Each row has a class, written as a number after it.
[-280  450 -283  103    5  -46  243  301 -108 -244  258 -233 -165  673
  331  504  -55 -133 -277   56  143  447 -194 -343  595 -381 -323  308
  -93  185  268  195  160  -59  -86 -318  100  -36  -81 -564 -153]	3
[ -53  -58   27  135  209 -111  -29 -592    2   63   27 -177 -331 -118
  254 -224  116 -280 -179  214 -132  272 -145  -56  340 -203 -391 -170
  441 -325 -324  427 -232    8 -230  -79 -377  238  -55   12  -73]	6
[ -78  -58  108  176  230   11   16 -263   82  252  127 -120 -359 -199
  451 -211   56 -458    4  172   48  471 -253   -7  130 -178 -238   28
  455 -453 -379  531 -197  180 -184 -334 -100   34 -242  113  -40]	0
[ 285  440  483 -283  334   55    4 -484   43  221 -238  -25  117  147
  -74 -524   81  -99  132 -183 -339 -507  119 -319  452   23  -50  171
  160  -50 -198   -3 -415   20  620  529 -219 -138 -152 -163  103]	5
[ 233  315  -51  149 -319 -705 -405 -560 -335 -230  376  463  260  -15
 -293 -325  -90  252  687  132  -41  114 -114 -199   82  -60 -146  135
   19  204 -320 -252  562  404 -286  -30  226  -83  106 -580 -148]	5
[-305 -151  -51  -60   24 -205 -111 -575   43   37   19  171 -721  437
 -164 -202  -11 -272 -235 -255  121  535   41  117  -98 -147  -82  216
  255  313   29  234   93  121 -276 -114 -230  354 -499   74   11]	0
[-167  564 -383  127  117 -120  219  186  -65 -216  270  -63  -84  590
  241  267  -81  -19 -338  202   90  412  -55 -346  567 -302 -359  298
  -91  130  196  181   85  -57 -100 -296  124 -128   17 -625 -122]	7
[-218  385 -383  228   -3  -66  265  438  -73 -254  224   37 -130  562
  223  314  -58 -234 -399   49  164  592    9 -352  642 -243 -400  221
 -108  256  270   85 -114  -12  -45 -368   96  -58 -157 -532 -101]	6
[-480  405 -237  206   95   14  280  199  -78  -15  334 -108 -132  579
  267  295 -105 -198 -256  -50  196  314 -128 -298  644 -188 -355  413
 -110  227  127   41  -79  -24  140 -395   89 -120   22 -527  -35]	7
[ -67   17   26 -205   33 -202 -228  373  246  129  396  -76   -7  -91
  -92 -127  170   26  527  181 -192 -252  303 -380   76 -167 -242 -583
 -140 -165  181  408 -394  -35  345  155  308  158  -22   28  293]	0
[-268  533 -212  151  -25  -38  442  448  -69   13  364  -96 -316  628
   51  267  -21 -287 -445  -13  258  380 -133 -398  477 -125 -524  307
  -80   64  175  120 -291 -135  152 -377  190  -89 -115 -457   51]	6
[  30   76  -23 -345  105 -152 -409  -29  303  168  266  -45  -72  -77
 -332  -35  180   62  463  109 -269 -242  206 -285 -191 -249 -292 -531
 -230 -175  258  536 -204   -3  349  364  153  216   51  134  339]	4
[-225   17   59  -75  183 -240 -251  113  213  170  581 -255 -169  -63
 -267  -14  295 -104  468  217 -153 -279  263 -583   59 -538 -498 -616
  -66 -238  159  541 -194 -115  446  172  353  172  107   12  282]	6
[ 422   81 -165  -34    9  129  360  492   71   34  231 -132 -286 -125
   82   98 -251 -244 -501  -42  224  184 -232 -279  200 -148  -88  233
  -24  -61   52  487 -270  -21 -117  -19  214 -239  294  232  101]	1
[ 356  220  547 -158  367  -50  126 -727  -60  177 -235    6   12  189
   39 -477  -61   -3   13 -306 -304 -503   78 -295  612 -135  120  121
   54  -27 -174  103 -430 -162  505  347 -306  -61    1  -88  -67]	7
[-101 -163  254    0  356 -219  -63 -809  181  247   81 -290 -422  -90
  283 -136  259 -158  -70  210 -191  158 -218   -3  195 -216 -269 -243
  534 -345 -337  270 -154 -130 -328 -114 -211  208 -294  186  -11]	0
[  71  293  -23  172 -100 -498 -328 -857 -283 -265  501  114  403 -108
 -310  -94  -63   18  548  199 -399 -179  -52 -475  328 -173 -437  192
  101  246  -56 -169  535  308 -112  212  -33   85 -135 -831    9]	2
[ 308  439  435 -307  219  -61  -54 -639  -17  273 -129  -68  136  201
  -33 -641   43 -160  303 -264 -410 -450  140 -359  529  -48   97   71
   59  -99 -204    6 -438 -214  445  458 -200   60 -131 -153  -96]	7
[ 244  389  276 -217  204  -61  -53 -518   84  355 -218   71  -43  215
  -18 -400   58   31  259 -295 -236 -201   36 -246  521  -89  -80  190
  125   87 -276 -138 -637 -107  614   73 -203 -268  102 -325  -77]	3
[ 324  324  327 -234  309 -277   36 -421   24  350  -46   16  -48  264
   77 -490   77   15   72 -203 -103 -196  -52 -334  372 -140   96  165
   55  -16 -376 -139 -342 -115  402  187 -203  -45  -17 -276 -161]	3
[  14 -289  100  155  216 -134   98 -575   84   24  173  -81 -262 -214
  118 -122   49 -291 -183  230  -43  440 -117  -55  276 -293 -281 -300
  389 -421 -175  440 -105  156 -289 -279 -230  270 -196  280   15]	5
[-218 -375 -300 -158  -31 -155 -223 -250  104  -36 -364  240 -435  166
 -151 -170  -19 -171 -257 -104  -24  580  157  197 -215 -138  157  225
  403  430   94  -59   75  147 -327 -322 -585  426 -379   90   45]	6
[  55 -119  133  125   83  104   34 -756  -48  162  151 -320 -222 -276
  311 -124  -77 -420  -36  404 -162  475 -296   -6  202 -204 -240  118
  354 -278 -391  405  -37  160 -366 -320 -210  164 -103   35   81]	4
[ 417  113 -150  138 -209  103  373  137  -28   87  170 -220 -237  181
  -19  -23 -260 -223 -435 -214  268  -77  -84 -210  421  -94 -141  311
  -63   18  208  457 -284 -248   -4   48  199 -430  224  117  -23]	0
[ 407  153 -237  140 -148  134  398  386   31  233  289 -195 -137 -177
  155  -36 -201 -491 -327 -146  287  -35 -154 -230  226  -23 -120  393
  -35   13   57  587 -155  -36  -72  -97   45 -368  114  137   83]	3
[ 330   67 -123  -59   35  123  333  194  -14  186  348 -286 -127   82
  141 -111 -200 -278 -245  -94  350   65 -154 -267  364  -26  -50  217
 -212   57   64  646 -323  -79    0   73  397 -273   69  236  111]	0
[-329  -34 -242 -101  102 -337 -104 -575   46  -40  -61   95 -326  182
  -49 -152   84 -508 -197  -49 -120  427   91   47  -86  -59  -25  263
  488  362   70  206  316   93 -353  -93 -503  475 -498  183  -50]	2
[ 184    3   47  -41    0 -158 -291  -70  403  258  273  -65 -340   89
 -110  -87  205  289  471  111 -233 -452  314 -249  -29 -239 -275 -523
 -323 -184  144  491 -287 -138  316   58  301  145  233   86  350]	4
[-244  565 -333  208   59   77  352  229 -122 -132  224  -29 -178  622
   90  261  -57 -308 -198   56  210  296 -150 -326  560 -149 -388  448
 -304  164  399  121  -39 -173   46 -258  168 -186 -297 -618  -80]	3
[-154  408 -450   34  165  -64  321   45    5 -225  224 -246 -163  796
  285  294   64 -196 -524  -33  182  390  -78 -418  651 -338 -412  187
 -214  228  278  248  -33 -198   22  -93   64   45 -148 -596  -56]	3
[ -91  123   89 -106  126 -244 -322   18  227  141  341  -77  -21 -105
 -343  -25  241   93  470  119 -314 -335  172 -352   -5 -293 -417 -633
 -182 -244  307  411 -245   14  372  447  188  272   29   22  164]	6
[-321  479 -194   91  -54  -44  224  177 -157 -149  205 -135 -213  712
  115  220 -118  -64 -339  119  178  351 -133 -379  603 -396 -236  493
  -43  397  336  136  -45   78   94  -85  101  -23  -34 -541  -78]	5
[ -28 -249 -324  -69   94  -86  -58  -82  191  128  -92  356 -594   34
 -184 -193  -30 -484 -318 -117   68  613   74  112 -302  -29 -113  100
  326  201   23  176  127  358 -217 -361 -497  324 -441   74  146]	4
[-340 -112 -167  -90  176 -113  -24 -355  120   68  -36  196 -506  273
 -160   31  -60 -226 -249 -231   39  308  250  115 -117   58 -117   51
  334  496  167   87  123   84 -217 -179 -559  477 -565  -16 -119]	0
[ 163  -62  -50   12  195 -115 -195 -510  181   60   47 -211 -235 -196
  381 -150   87 -537   76  234  -43  577 -194   95  196 -276 -209 -106
  451 -271 -342  446   38   -1 -286 -188 -233  136 -143  145 -206]	5
[ 112  240  -51  119 -314 -515 -407 -789 -253 -196  464  437  364  -94
 -309 -173  -58  269  585  254 -242   54  -61 -377  199 -166 -187  142
   62  100 -142 -234  502  431 -241  -45   62   59    1 -662  157]	1
[-382 -363 -108  -22   58 -174  -41 -334   68 -121 -231  139 -491  134
 -246 -247  -61 -395 -314 -232  -16  342   67   10 -271   30 -140  261
  318  266  172  107  -10    6 -323 -155 -557  666 -593  139  -35]	6
[ 433  404 -412  -11 -121  198  322  -38    4  191  289 -292 -163  182
  169   43 -245 -237 -501 -144    9  -56   11 -276  326   49 -229  328
  -89 -168   75  612 -317 -364 -160   17   88 -250  249  -31   88]	1
[ 218 -106   19   46   98 -227 -115 -778  225    4  -91 -366 -150  -61
  417 -231   71 -256  144  166 -198  368 -216    3   91 -264 -342  -22
  613 -514 -414  538 -142   -5 -240 -273 -263  328   51  208 -132]	6
[ 485  375 -196  133  -50  135  388  204   13  117  184 -347 -188  108
   98   75 -117 -465 -421 -240  150  -41 -174 -193  330  -59 -212  294
 -176 -150  253  613 -189 -280  -45  194  271 -418  100  141 -127]	5
[ 130 -272  167  -37  273 -195 -118 -534  171  103   61 -328 -398  -79
  345 -263   66 -434  -28  -31  -92  430 -225   19  157 -312 -179   25
  408 -411 -466  370  -32  114 -160 -122 -255  184 -132  163  -30]	5
[ -99  -47  -90 -186   22 -271 -331   29  214  134  213 -149  -36   77
 -219  -92  233   91  609  100 -290 -519  240 -233   12 -250 -290 -557
  -32 -248  346  412 -431 -288  534  271  182  189  223  115  159]	6
[-179 -193 -195 -102  -60 -332  -24 -529  176   82  -11  191 -639  324
  -78 -211  -31 -387 -259 -396  -37  503  217  155   11   51 -205   61
  263  350   21  140 -201   33 -259  -92 -571  464 -462  173   37]	1
[ 127  477 -134  169 -157 -306 -316 -682 -204 -127  349  421  308 -321
 -517 -105  -94   24  268  119 -350 -107   26 -362  165  -84 -298  181
   55  129  -16  -81  399  302 -161  194 -110  -53   57 -549   73]	2
[ 285  312  365 -238  248 -154  139 -667  -98  251  -50  -35   29  265
  -55 -400  -20 -183   97 -238 -286 -409  -66 -334  606 -172  -57  120
  149   11 -124  -73 -511 -239  509  389 -274 -117 -130 -245  -31]	3
[ 578  297 -298  195   81  120  458  210   88   57  262 -195 -282   58
  194  186 -217 -194 -401 -197  102 -138  -95 -198  541  -40 -272  264
  -40  -88   46  449 -310 -248 -182  -74  196 -490  247  127  -21]	2
[-176 -198  116 -183  186 -273 -113  330  254   33  367 -179 -172   31
  -82  -39  161   64  545  236 -196 -321  202 -327  -22 -306 -345 -581
   22 -208  315  567 -349  -81  460  -48  347  238   -5  111  211]	7
[  -9  -24  -62 -199  220 -304 -288 -131  185  272  405 -114  -37  -58
 -199 -162  248  -41  605  223 -144 -468  285 -351  -12 -268 -394 -475
   40 -138  218  496 -271 -130  409  301   76  -30  -84   55  150]	4
[ 173   34  -32 -177  -44 -193 -247   76  231  288  422    8 -138   26
  -27  -35  182  232  338  138 -157 -117  189 -219   13 -242 -203 -677
  -80  -37   59  535 -325  158  311  125  382  143  289  131  205]	4
[-295  372 -265  146  -66  188  210  456   -5 -104   49 -191 -128  616
  132  145  -82  -25 -568   98  107  310 -122 -479  371 -223 -328  434
  -37  184  194 -120 -180  -78   57 -209  106  183  -15 -695  -45]	6
[ 348   18 -227   72   29  224  354  311  160   78  130 -236 -136   33
  215   26 -287 -188 -473 -147  223 -137 -171 -230  329   40 -144  469
 -102   -3  145  476 -292 -272 -117 -116  130 -332  126  172   42]	3
[ 182  289  327 -216  261  -49  -78 -314   53  182 -143    5   39  238
   72 -312   70   31   51 -299 -199 -356   82 -272  586  -60  -40    7
  109  166 -291 -101 -506  -99  649  411 -134 -124  193 -144  -41]	2
[ 125  396  116  188 -216 -403 -287 -819 -336 -202  538  157  298 -225
 -317   21   70  108  231  205 -370  -14   16 -437  223 -132 -379   24
   62  163 -169  -45  628  428   31  191   80  -42  262 -828   -6]	1
[ 285  303   85 -262  -40 -299 -201   95  244  260  344  -80  -34 -134
 -141  -41  294   -1  386  140 -137 -167  192 -306 -118 -231  -97 -639
 -149 -179  110  572 -184  -73  358  222  233  181  120   41  162]	0
[-298  669 -301  110   99   64  171   51  -27  -55  270  109  -83  629
  213  401  -99 -251 -363   98  270  350 -344 -298  771 -264 -411  276
  -93  432  277  225  -48  -15  227  -44  208 -235   21 -507  108]	0
[-357  524 -371   27  120   23  232  254 -159 -166  188  -66  -89  742
  129  291  -42 -105 -426  182  140  417 -203 -428  531 -179 -331  417
  -57  108  172  -36    7 -208   15 -382  263 -108 -125 -611   39]	2
[ 162  294 -162   63 -254 -411 -409 -853 -341  -99  527  491  364 -231
 -467 -244   96  417  390  276 -154    8  -55 -413  -96 -116 -109  189
   14  198 -140  -39  494  667 -197   83  156   39  107 -732  157]	4
[-172  -80    3 -161 -104 -302 -208   79  118   70  569 -253 -124  -49
 -500 -183  235  147  458  353 -196 -364  386 -389  -51 -328 -288 -365
  -74    3  371  379 -306    7  377  381  320  224  157   37  230]	6
[  20  -74  171  127  384   -9   72 -453  172  179   36 -228 -468  -72
  395 -187  210 -418 -143  113  -26  227 -273  -19  174 -253 -307 -114
  422 -626 -302  567 -179 -128  -70 -284 -193  115 -186  117  -86]	7
[ 172  362  -61  164 -209 -431 -349 -891 -294 -306  468  457  294  -32
 -343  -82  -91  316  212  332 -338   40 -163 -395  202 -174 -336  270
   -4   -8  -27  -17  475  440 -206   27   75  -31   64 -802  176]	4
[ -67  348  -60   91 -190 -402 -521 -888 -139 -326  519  406  374  -65
 -321 -232  -40  176  417  241 -355   50 -121 -228  332  -67 -285  277
  -81  173   -4 -143  337  315 -157  264  198   26   24 -665   81]	7
[-300  644 -192  102   92    7  336  -93  -53   17  155 -239 -207  764
  195  354  -30   10 -330  105  141  306 -158 -426  704 -223 -362  371
 -227  354  265   88 -121 -184  -24 -302  148  -42 -155 -631   29]	0
[-341  443 -199  170   20 -137  374  399  -93 -190  306 -296 -275  674
  142  304  -69 -196 -331  -61  164  365 -155 -363  589 -366 -334  209
  -85  153  147  -80  106  -74  -83 -162  181   54  126 -418 -259]	7
[ 122   48   86 -226   32 -226 -195  288  296  153  342 -126 -144  -31
 -202 -131  282    3  353  196 -250 -336  316 -347   26 -347 -178 -599
 -183 -330  234  468 -269 -182  484  234  236   78  119   72  266]	3
[ 352  191 -230   23   88  100  310  303   63   57   96 -185  -97   30
  205   86 -201 -338 -389   20  170  -46 -225 -163  251 -101  -22  285
   -1  -64  205  530 -210 -321 -148   40  117 -195  110  335  -36]	6
[ 585  110 -365  143  -57   91  429  148  -16  -55  116 -103 -105  154
   56  -16 -253 -283 -328 -279  210  100   -8 -213  549  -86  -63  343
  -75   22  152  326 -280 -154  -99  -99  118 -365  144  122 -130]	2
[-397 -360 -164 -113   83  -93 -133 -368  194  -63 -413  300 -503  205
 -203 -186   32 -237 -349 -310 -221  334  112  131 -130   47  -34  142
  315  452  237  -68  -29  108 -173 -192 -546  531 -498   41   58]	3
[ 505  171 -138  160 -111  292  464  357   30  -95  -42 -143  -98  -55
   72   57 -334 -262 -409 -130  164 -188 -111 -172  201   91  -73  479
 -112  138  190  420 -347 -233   42  -40  148 -210  307  121   -9]	6
[ 136  290  546 -251  454 -115   58 -489  -90  187 -215  -43  154  147
  -26 -387  106  139  213  -53 -265 -331   43 -364  342 -175   50   38
  136   11 -195 -134 -385   48  430  389 -149  -13 -270 -208  -65]	5
[-269 -241 -285  -98    8 -224 -178 -617   87    0 -195  199 -395  419
  -83 -249 -146 -240 -212 -214  -58  561  128  192   -3   73  -84  156
  149  380   25    1   47    9 -319 -251 -384  401 -452  -45   83]	0
[ 194   73   77 -297    6 -125 -257  149  128  126  318   53   25 -172
 -200  -37  285  -71  448  193 -251 -269  218 -216 -287 -100 -150 -578
  -54 -144  327  611 -178   45  370  311  290  124 -203  103  208]	4
[ 477  319  346 -238  255  -39  -27 -633    9  332 -159  106   13  115
    6 -458   68   98  225 -258 -139 -217  163 -267  569  -20   32  -50
   30  142 -355   -8 -517   20  559  295 -199 -184  123 -183  -83]	1
[  69  474   61  119 -114 -485 -327 -776 -315 -290  322  482  382 -207
 -261  -72  -27    2  403   97 -329  162 -113 -202  235 -217 -294  -58
   90    8 -190  -48  317  331   52  115  -70  -57  169 -679  -67]	7
[ 530  289 -180  101 -183   59  430   72  -20   66  217 -238 -219  111
   70  -98 -274 -282 -538 -183  117 -293  -82 -292  249   15 -106  497
 -197   90  158  646 -245 -280  -81  129  206 -265  221   69  199]	5
[ 268  370  128  274  -70 -293 -327 -899 -324 -246  301  354  289 -316
 -269  -40  -76 -165  491  163 -333   32 -122 -254  154 -111 -264  201
 -176  142  -57   89  642  441   20  137  -48  -60   18 -716  -43]	4
[ 283  309  391 -283  296  -67  114 -503   74  176 -188 -128   90  167
  -53 -403  112 -199   63 -469 -332 -401   60 -245  423   31  -57  -69
   10 -193 -147  -92 -578 -329  447  485 -240   45 -136  -48 -127]	7
